In the rows, zero is written as 128.
Here are made-up elements, facts about them, and rows of numbers that follow some of those facts. Name the element behind each unnamed row.

How the elements are related:
guskik: refers to; magro: belongs to class
guskik(zimil, zitu); guskik(kuvar, plaru); guskik(puvol, klostil); guskik(sastum, drupam); guskik(zipe, neflik); guskik(zipe, brakim)
guskik(zipe, dreston); guskik(leskigri, godre); guskik(leskigri, brakim); guskik(tiklebror, stetutras); guskik(trefel, brelum); guskik(brebu, klostil)
guskik(posek, zadrur); guskik(posek, nuzer); guskik(drostak, flovem); guskik(skufen, mebes); guskik(trerim, skifla); guskik(trerim, kidraklan)
guskik(trerim, visun); guskik(mapin, stebi); guskik(mapin, brekleba); guskik(mapin, visun); guskik(mapin, trerim); guskik(ketol, flovur)
guskik(ketol, plepligrir); guskik(ketol, stufi); guskik(flobrul, stodri); guskik(tatresol, grusti); guskik(toso, gige); guskik(dituk, pudor)
guskik(dituk, skistus); guskik(flifemes, kalu); guskik(kirel, terum); guskik(kirel, drodus); guskik(stodri, gigri); guskik(stodri, brelum)
guskik(skistus, ketol); guskik(skistus, gigri); guskik(skistus, gokel); guskik(brekleba, bruplur); guskik(beklok, bralus); guskik(dinim, sumazim)
guskik(gresok, vibon); guskik(gresok, pluru); guskik(tratrul, brirur); guskik(tratrul, kodrem); guskik(tratrul, brakim); guskik(tratrul, pluru)
guskik(pluru, flutrum); guskik(gefi, gokel); guskik(klaklar, temar); guskik(zubris, kufir); guskik(vibon, taklem); guskik(vibon, kufir)
guskik(draklem, netros); guskik(degro, nuzer); guskik(degro, rado); guskik(nuzer, netros); guskik(nuzer, skimi); guskik(rado, puvol)
guskik(zafeplin, sumazim); guskik(zafeplin, rado); guskik(batro, divom); guskik(temar, netros); guskik(temar, kidraklan); guskik(temar, terum)
guskik(drupam, kalu); guskik(mutrol, klaklar); guskik(plokol, vibon); guskik(plerul, tiras); guskik(feza, vabe); guskik(dafi, flugiran)
guskik(dafi, brumer); guskik(pame, skistus); guskik(nabur, skufen); guskik(skobe, golevis); guskik(pevuba, tiklebror); guskik(pevuba, bralus)
guskik(dato, zitu); guskik(dato, brakim); guskik(flugiran, maril); guskik(skifla, neflik); guskik(skifla, zipe); guskik(zutris, fugral)
guskik(brakim, skimi); guskik(vunon, mufa); guskik(grigipe, drupam); guskik(grigipe, taklem); guskik(grigipe, rikla); guskik(gigri, kalu)
guskik(gigri, godre); guskik(gigri, pluru); guskik(bruplur, soger); guskik(klidur, grigipe); guskik(fugral, golevis); guskik(fugral, brebu)
guskik(fugral, stetutras); guskik(raflek, plaru); guskik(raflek, visun); guskik(raflek, stufi); guskik(netros, sumazim); guskik(vistel, modrerin)
guskik(ritam, terum); guskik(maril, taklem); guskik(maril, zutris); guskik(neskol, skobe); guskik(neskol, golevis); guskik(neskol, tiklebror)
guskik(surekli, dronur); guskik(godrer, grusti); guskik(godrer, modrerin); guskik(brumer, skifla); guskik(brumer, zadrur); guskik(brumer, visun)
guskik(gokel, modrerin); guskik(bruvin, brutan); guskik(bruvin, stadrebro); guskik(zedir, tutris); guskik(vabe, brabrun); guskik(trevol, sumazim)
guskik(trevol, modrerin); guskik(stebri, rikla); guskik(stebri, bredal); guskik(kavu, kidraklan); guskik(kavu, bruplur); guskik(kavu, plokol)
guskik(kavu, ramek); guskik(kavu, drafor); guskik(stufi, stadrebro); guskik(flustu, sastum); guskik(stoper, risker); guskik(stoper, vibon)
guskik(stadrebro, nuzer); guskik(drosal, godrer); guskik(brirur, nuzer); guskik(stebi, leskigri); guskik(stebi, grusti); guskik(modrerin, plepligrir)
guskik(modrerin, zafeplin); guskik(dronur, kalu); guskik(dronur, degro); guskik(noske, stoper); guskik(taklem, godre); guskik(dira, kidraklan)
guskik(dira, gige); guskik(rasek, klostil); guskik(rasek, stetutras); guskik(dilil, leskigri); guskik(gipo, tiras); guskik(brafor, grusti)
guskik(brafor, godre); guskik(flutrum, tomopul); guskik(pudor, drafor); guskik(pudor, pevuba); guskik(vovis, ziti); guskik(soger, migrim)
guskik(ziti, temar); guskik(ziti, soger); guskik(ziti, bralus); guskik(driklavas, nabur); guskik(driklavas, mutrol); guskik(sumazim, neskol)
guskik(flovur, stebi); guskik(klaplem, godre); magro(zitu, c); magro(zimil, a); magro(visun, a); magro(kuvar, a)
magro(puvol, e); magro(sastum, f); magro(zipe, a); magro(leskigri, g); magro(tiklebror, c); magro(trefel, f)
magro(brebu, a); magro(posek, a); magro(drostak, a); magro(skufen, f); magro(trerim, d); magro(mapin, a)
magro(napar, f); magro(ketol, a); magro(flobrul, a); magro(tatresol, b); magro(toso, e); magro(kodrem, a)
magro(dituk, b); magro(flifemes, c); magro(kirel, a); magro(migrim, c); magro(stodri, b); magro(skistus, a)
magro(brekleba, b); magro(beklok, c); magro(dinim, f); magro(terum, a); magro(badrus, g); magro(dreston, d)
magro(gresok, a); magro(plepligrir, c); magro(tratrul, g); magro(pluru, d); magro(gefi, b); magro(klaklar, e)
magro(zubris, c); magro(vibon, b); magro(draklem, a); magro(viskiskam, c); magro(degro, b); magro(nuzer, a)
magro(rado, a); magro(zafeplin, b); magro(batro, g); magro(temar, a); magro(drupam, a); magro(bralus, c)
magro(klusapi, b); magro(mutrol, a); magro(plokol, g); magro(plerul, e); magro(tiras, c); magro(drodus, b)
magro(bredal, c); magro(feza, b); magro(dafi, b); magro(pame, c); magro(kufir, a); magro(nabur, c)
magro(skobe, b); magro(tutris, e); magro(pevuba, a); magro(dato, a); magro(divom, a); magro(flovem, c)
magro(flugiran, a); magro(skifla, a); magro(zutris, b); magro(risker, b); magro(stetutras, c); magro(skimi, a)
magro(brakim, b); magro(brabrun, a); magro(gige, a); magro(mebes, b); magro(godre, a); magro(kidraklan, a)
magro(vunon, a); magro(grigipe, d); magro(rikla, a); magro(gigri, c); magro(bruplur, a); magro(klidur, a)
magro(fugral, c); magro(raflek, f); magro(brutan, a); magro(netros, c); magro(vistel, b); magro(ritam, b)
magro(maril, f); magro(neskol, b); magro(surekli, b); magro(godrer, a); magro(brumer, d); magro(gokel, c)
magro(bruvin, a); magro(zedir, f); magro(vabe, b); magro(neflik, f); magro(zadrur, b); magro(trevol, f)
magro(stebri, a); magro(ramek, c); magro(kavu, a); magro(stufi, a); magro(suba, d); magro(flustu, a)
magro(mufa, a); magro(stoper, b); magro(stadrebro, b); magro(drosal, c); magro(drafor, f); magro(brirur, b)
magro(stebi, f); magro(brelum, c); magro(modrerin, c); magro(dronur, a); magro(noske, c); magro(plaru, b)
magro(taklem, a); magro(dira, a); magro(rasek, a); magro(grusti, a); magro(dilil, a); magro(vadek, e)
magro(gipo, a); magro(brafor, a); magro(tomopul, a); magro(flutrum, g); magro(pudor, d); magro(kalu, d)
magro(golevis, a); magro(tratatrur, a); magro(vovis, g); magro(soger, b); magro(ziti, b); magro(driklavas, d)
magro(klostil, c); magro(sumazim, c); magro(flovur, c); magro(klaplem, a)

Some rows with their names:
[120 138 138 135 189 103 112 168 172 132 104 102 125 152 136  86 129 146
 107 119 124 162 156 114 139 117 162 117 133 153 116 109] : brabrun
[110 125 163 145 162  92 107 144 167 168 120 115  86 125  95 133  87 120
 114 140 142 169 152 114 130  93 152 123 140 159 115 123] : posek
[126 135 146 136 154 108 100 122 188 145 113 100 125 118 131 115 101 132
 139 116 132 152 157 101 134 103 172 110 136 140 123 105] : skifla
[133 185 148 150  79 111 107 111 150 143  92 142 117 106 130 111 154 127
 112 126  94 140 153 151 142 194 129 105 121 151  91 146] : zedir
[119 138 137 134 190 102 111 167 171 131 105 103 125 153 136  87 133 145
 107 118 122 163 156 112 137 118 163 115 133 153 116 108] : divom
[121  89 141 145 142 137 104 122 162 143 118 109 121 119 137  95  94 149
 118 118 102 148 156 107 148  96 176 128 129 147 111 123] : skistus
[124 124 138 142 162 130 104 130 178 139 109 114 118 126 131 109 111 143
 131 121 117 155 153  98 137 103 167 123 148 147 109 120] : klidur
[122 139 144 129 181  98 108 162 176 133 110  97 133 151 134  88 124 144
 110 114 128 160 155 114 135 118 166 113 126 150 124 102] : visun
[113 132 116 131 127 100 128 110 156 144 106 103 131 131 123  96 141 116
 154 109 119 152 136  99 122  97 142 124 115 133 109 159] : driklavas
[ 97 178 146 103 132 125 133 135  94 145  82 117 164 155 151 144 183  87
 100 137  83 131 170 150 132 210  95  87 114 104 116 155] : risker
[127 125 139 144 159 136 102 124 185 130 109 117 124 122 129 113 113 141
 143 116 115 155 153  85 128 107 171 120 156 141 108 117] : gresok
[136 124 121 132 161 120 141 151 162 112 107  93  99 172 141 117 167 122
 110 101 145 176 149 116 136 127 152 129 101 152 131 120] : viskiskam
[119 143 140 140 195  85 114 168 171 141 107 105 110 151 120 101 126 130
 103 130 133 171 160 108 133 119 157 112 135 154 118 107] : skimi
[110 175 115  94 128 126 132 125  82 131 101 113 158 159 140 130 193  63
 108 150 100 133 142 146 124 203  89 105  84  96 144 187] : vadek
[123 129 137 142 165 116 107 132 179 142 109 108 114 123 133 110 110 138
 128 121 123 156 155 100 140 103 166 118 143 146 112 116] : zimil
[109 138 112 128 156  81 136 148 150 131 100  98 137 160 126  74 162 119
 129 111 122 159 140 107 121 115 135 121 110 140 111 150] : suba
[138 185 141 161  81 125 108  95 162 125  90 149 116  94 134 119 163 124
 137 130  95 133 153 125 138 203 125 103 143 141  84 147] : maril

Which element is each row?
No name comes twice in this set of rows, the named rows included.
[140 128 126 130 131 141 130 115 174 125 111  93 102 147 142 141 148 120
 139  89 147 166 143 110 135 108 159 130 108 143 130 125]	beklok
[ 92 214 110 113 129 165 123 101 104 172  62 123 124 120 180 174 182  93
 137 139  91 117 154 149 163 172  87 102 149 105  94 193]	neskol
[172 164  72 100 178 142 137 109 177 182  85 115  49 130 112 173 181 111
 115  94 100 240 149 102 127  89 178 123 137 156 114 164]	netros
[121 109 142 142 144 119 103 126 168 152 116 101 119 118 137 101  93 144
 117 118 115 151 157 112 150  93 173 122 125 147 116 116]	ketol
[125 148 143 123 184 101 107 161 181 136 106  99 134 152 132  91 129 142
 115 107 124 168 155 111 128 117 170 110 129 150 123 103]	kidraklan
[139 106 126 139 124 142 134 112 164 123 116  97  97 144 140 137 140 123
 129  98 140 164 147 109 139 107 160 136 104 146 128 130]	pame
[ 88 199 124 119 121 157 124 105 102 162  71 119 134 126 177 168 175  91
 133 142  97 109 157 150 161 176  82 101 139 105 100 183]	skobe
[138  69 104 148 142  98 118 107 151 168 108  83 104  94 164  74  91 140
  82 132  85 153 185 110 188  97 199 109 101 137 119 117]	godrer
[141 118 123 136 132 140 132 114 171 121 111 100  95 146 138 141 146 120
 135  96 142 167 144 105 133 112 160 133 110 145 126 127]	noske
[ 87 145 127 169 165 134 102 142 166 143 101  99  86 124 176 106 105 151
 138 133 158 111 136 122 187  77 136 140 151 156  96 135]	brebu

The same elements again, as new rows of numbers:
Known rows:
[137 133 134 121 157 118 115 102  97 128  88 136 121 142 117 135 114 143
 141 120 123 120 125 122 125 155 127 133 142 115 103 138 111 135 148 121
 115 209 134 110 109  95] : godre
[130 127 119 161 145 109 128 132 133 119 180 132 148 151 135 128 121 131
 128 136 135 125 149 113 127 102 132 114 125 135 134 120 133 148 112 118
 148 195 140 136 106 149] : zadrur
[140 130 121 185 131 121 136 135 150 129 142 136 116 131 142 124 122 121
 120 143 123 128 125 118 130  93 130 116 114 136 140 121 141 159 116 127
 122 143 129 148 105 148] : zutris
[104 128 127 146 122 140 123 167 113 127 114  87 115 140 119 135 138 152
 138 125 136 129  94 161 132 156 133 152 131 119 118 138 124  94 127 148
 124  54 134 136 184 156] : gokel
[109 120 110 176  91 112 184 122 122 122 134 138 209 137 154 125 132 101
 163 115 135 113 128 101 131 136 126  86 156 144 168 165 164 156 116 128
 194 198 126 157 140 175] : napar
[100 140 135 172 109 133 132 140 107 121 165 122 127 106 134 118 115 115
 131 128 139 122 127 125 129 115 113 143 119 134 122  95 120  95 120 128
 105  76 114 110 121 162] : pluru
[117 126 133  98 127 121 120 132  85 116 126 127 152 139 117 140 124 141
 148 117 133 131 129 151 126 147 127 146 140 119 129 123 119  80 117 126
 131 126 126 127 137 140] : plepligrir
[134 125 131  73 152 127 107 107 121 125 130 135 129 139 116 137 127 142
 131 120 125 131 144 132 125 147 133 130 137 122 120 131 113 125 132 123
 130 166 142 115 120  96] : skimi
[126 143 139 101  96 145 136 155  81 129 125 108 136 130 124 131 123 122
 158 141 135 124 118 153 130 118 124 150 134 112 133 141 132  91 129 131
 108  99 111  84 141 112] : flifemes
[ 77 129 121 199 145  64 149 114 155 158 205 116 139 102 147 104 127  99
 116 115 151 137 125  94 139 100 124  84 101 156 143 130 106  99 142 116
 134  95 112 124 124 140] : toso
[147 132 122 122 103 128 118 151 147 115 124 127 110 126 123 120 123 142
  74 115 113 118 131 127 119 144 134 144 122 137 104 126 142 172 111 115
 134 147 111 124 141 118] : batro
[130 123 141  99 113 139 127 134 110 122 101 135 132 118 119 130 132 127
 132 125 128 135 119 149 126 134 121 148 131 119 131 112 128  83 125 133
 118  70 116 136 135 136] : beklok
[130 128 143 104 115 136 129 134 103 123 100 131 134 121 119 130 129 127
 135 126 129 131 119 148 127 134 121 149 135 118 127 115 130  83 129 133
 115  86 117 129 136 134] : zubris
[132 129 137 112 105 127 125 118 109 125  88 145 115 113 126 139 122 123
 143 121 114 139 109 165 128 140 127 144 123 125 151 119 132  97 107 132
  91  72 113 147 120 137] : tiklebror
[ 99 134 132 166 109 135 128 138 115 120 168 132 129 104 133 120 120 118
 128 125 136 127 130 127 129 117 115 141 114 137 127  92 119  91 113 128
 110  58 115 124 122 169] : pudor
[140 124 131  89 134 149 117 125 133 135 113 128 105 123 120 132 135 136
 126 133 123 133 125 133 127 133 132 134 124 120 121 137 118 132 143 132
 112 102 130 112 131  95] : flustu
[110 138 104 167  82 104 181 131 121 142  62 117 164  97 148 118 140  81
 139 130 119 113 125  97 140 124 122  84 154 143 159 150 176 167 110 138
 196 176 135 173 185 181] : dinim

Rows to name:
No name comes twice in this set of rows, the named rows included.
[121 128 140 121 120 135 125 139 111 122 104 120 127 127 121 131 131 134
 135 123 131 131 110 155 127 144 124 150 135 119 125 122 130  88 128 138
 114  79 124 132 145 139]	drosal
[ 82 122 121 187 142  71 150 115 164 159 199 124 139  92 143 100 133  94
 103 117 151 141 133  86 139  93 120  84  99 157 139 120 105  91 147 116
 142  71 110 129 129 143]	klaklar
[136 116 126  75 148 136 110 114 121 124 134 141 132 139 115 139 131 149
 134 122 128 134 140 129 124 143 134 130 128 122 120 133 107 123 136 122
 131 142 135 118 122 103]	visun
[105 131 126 133 121 133 121 161 109 129 104  90 114 134 118 136 137 149
 137 125 133 130 101 160 133 153 132 150 133 119 119 133 126  92 123 145
 126  67 137 137 182 154]	modrerin
[145 117 134  53 141 149 114 119 144 137  94 136 107 106 111 125 146 128
  97 132 122 138 148 118 127 123 124 133 127 121 111 111 118 114 146 131
 137  90 136 131 142 102]	temar
[138 127 137 116 148 140 115 114 140 133  91 129 100 127 121 129 130 139
 121 125 122 129 115 132 126 147 128 137 132 120 111 132 117 135 151 134
 108 125 133 125 122  98]	dilil
[137 133 130  84 132 141 109 116 141 138 109 121  94 120 123 136 131 130
 126 129 114 134 126 146 129 139 134 133 122 124 130 135 124 141 130 134
 103 111 135 121 130  93]	rado
[145 112 132  82 136 158 117 124 146 133 110 141 108 120 117 129 141 139
 112 131 125 137 129 127 125 128 130 135 119 121 117 128 116 124 148 132
 119  74 125 124 130 102]	bruplur
[116 118 118 186  82 132 188 133 157 124 133 131 191 128 158 115 144  94
 151 121 137 117 115 106 131 129 122  92 152 145 165 160 172 157 129 138
 186 140 122 162 146 174]	raflek
[154 127 125 122  99 136 125 153 143 117 109 137 109 120 121 116 127 139
  66 122 114 118 131 117 118 133 129 145 118 133 100 121 141 170 121 114
 138 132 102 122 138 118]	plokol
[128 130 123 221 150 116 134 141 158 125 139 118 119 150 140 121 124 135
 120 137 134 120 114 116 129 115 130 122 124 133 120 125 136 161 131 134
 131 160 140 149 117 156]	tatresol
[ 92 147 125 152 105 125 130 148  67 117 203 119 154 125 132 129 106 122
 163 130 144 118 145 127 130 112 120 137 122 131 128 116 112  95 107 115
 114 134 115  80 119 151]	kalu
[ 99 133  98 195  84 111 180 147 132 141  81 100 161 116 149 121 145  97
 145 128 126 111 110 104 141 136 128  87 152 144 153 167 172 171 115 146
 196 158 141 175 199 192]	trevol

The same elements again, as new rows of numbers:
Some elements and their rows:
[135 110 137 159 112 154 148 142  55 129 135  96 134 116  73  93 118 137
 179 122 127 139 129  88 144 139 118  93 127 120 119 173 135 194 115] : bralus
[ 95 138 126 106 172 129 123 122 157 150 131 105 162 145 103 170 126 125
 131 116  76 148 117 123 133 158 131 163 149 123 145 158 115  30 164] : kufir
[122 131 104 133 150 118 118 128 166 132 120 144 130 150 138 168 116 114
  94 154 130 127 127 135  98  93 126 171 135 125 140 120 126  59 172] : flustu
[121 143  85 127 137 106 114 112 156  99 125 140 113 127 154 146 129 114
 123 135 122 131 136 134 101 131 133 160 147 156 162 136 120 123 118] : kuvar
[134 105 122 135 114 133 135 147  63 139 132 163 120 148  78 106 122 102
 103 140 175 128 133 129 125  64 115  95 118  89 116 148 145 122 151] : flifemes
[144 114 111 124  96 154 162 166  86 136 126 148 115 111 118 150 151 113
 134 123 142  94 133 149 124 119 122  75 132 106 143 120 126 194 143] : batro
[138 121 124 132  91 159 133 129  28 120 136 150  87 131  80  93 119 136
 143 105 117 121 131 122 144 130 126  93 127 101 116 177 127 180 116] : zitu
[124 148  81 119 128 122 106 109 154 107 128 156 112 130 157 156 130 117
 105 134 113 126 131 137 104 131 128 160 142 152 148 133 112 105 132] : zimil
[137 142 146 121 115 125 129 127  80 129 131 104 107 132 144  58 123 164
 136  99  91 100 125 133 153 147 144 109 103 135  79 111 145 167  84] : zadrur
[155 110 183 130  96 143 122 142 152 127 125 121 129 110 166 105 129 145
 126 128 155 128 116 132 156 137 123 100 100 150  85  60 138 164  91] : zafeplin
[116 115 109 138 132 127 150 138  56 133 136  97 141 132  68  98 130 127
 171 118 139 139 138  99 137 125 124  92 135 115 127 181 142 168 107] : ramek
[154 131 137 114 119 151 142 154 127 155 121 110 119 137 144  88 137 152
 142 112 133 112 122 146 142 125 145 112 111 138  82  88 144 167 102] : klusapi
[140 134 138 131 141 131 155 154 120 149 123  70 144 131 135  77 137 159
 162 120 122 122 129 125 140 135 147 115 115 139  90  98 153 171  94] : soger
[129 137  87 134 125 103 116  79 114 112 138 154 136 128 154 123 143 129
 131 129 183 137 160 130 119 109 135 115 121 128 142 141 120 174  71] : raflek
[141 113 143 142 133 165 106 130 203 137 111 111 151 139 169 184 108 133
 124 137 115 142 122 124 144 151 114 140 124 161 105  85 109 116 103] : puvol
[145 137  73 121 137 142 117 131 176 128 114 140 105 135 146 169 140 114
 130 140 133 135 128 141 100 134 135 168 152 159 163 123 113 119 145] : gipo
[111 131 101 123 158 118 114 126 173 138 124 136 143 148 126 169 125 108
  91 144 129 138 124 137 104 101 126 165 140 127 143 129 125  33 168] : klidur

Rows to name:
No name comes twice in this set of rows, the named rows included.
[130 119 154 116 126 109 137 149 156 139 127 107 146 123 154  90 139 131
 118 130 171 124 130 138 142 110 134 103 107 141  89  72 154 138  87]	dituk
[135 131 119 133 135 114 146 147 136 133 128  67 159 125 164  81 141 149
 141 133 143 121 136 119 134 113 138 101 102 160  81  90 155 172  74]	ziti
[116 147  97 139 169 111 132 121 160 125 123  90 144 123 132 147 125 130
 152 141 103 144 135 109 106 142 136 169 151 145 162 153 125 108 142]	bruplur
[130 119 108 117  83 120 138 145  77 110 138 178 124 119 137 127 146 103
  85 131 144  78 137 145 121  93 113  54 118 109 126 120 130 173 134]	tratrul
[143 136  94 126 145 156 126 135 187 141 101 119 110 158 171 175 124 120
 134 133 126 123 137 151 113 135 135 149 146 163 125  92 120 131  99]	plerul
[108 125 130 116 146 120 105 120 177 129 130 127 154 131 127 176 125 118
 107 133 109 147 119 120 130 143 124 153 139 142 143 131 113  54 153]	flugiran
[141  97 161 156  80 166 123 129  69 116 137 137 112 101  90  98 114 132
 156 122 148 146 121  99 158 138 105  91 116 116 111 150 124 196 111]	sumazim
[117 102 132 128 127 132 139 147  62 143 132 155 118 150  60 118 121 107
 107 129 161 131 131 130 131  81 116  92 127  81 111 158 146  98 143]	gigri
[139 122 107 141 145 134 129 102 110 155 129 143 141 156 118 135 129 130
 123 132 182 147 146 137 117  92 134 134 120  90 132 135 124 118 134]	trefel
[152 124  89 140 131 151 126 105 126 147 123 146 133 146 130 150 144 133
 155 126 181 145 149 135 121 116 136 133 129 112 141 132 113 178 108]	zedir

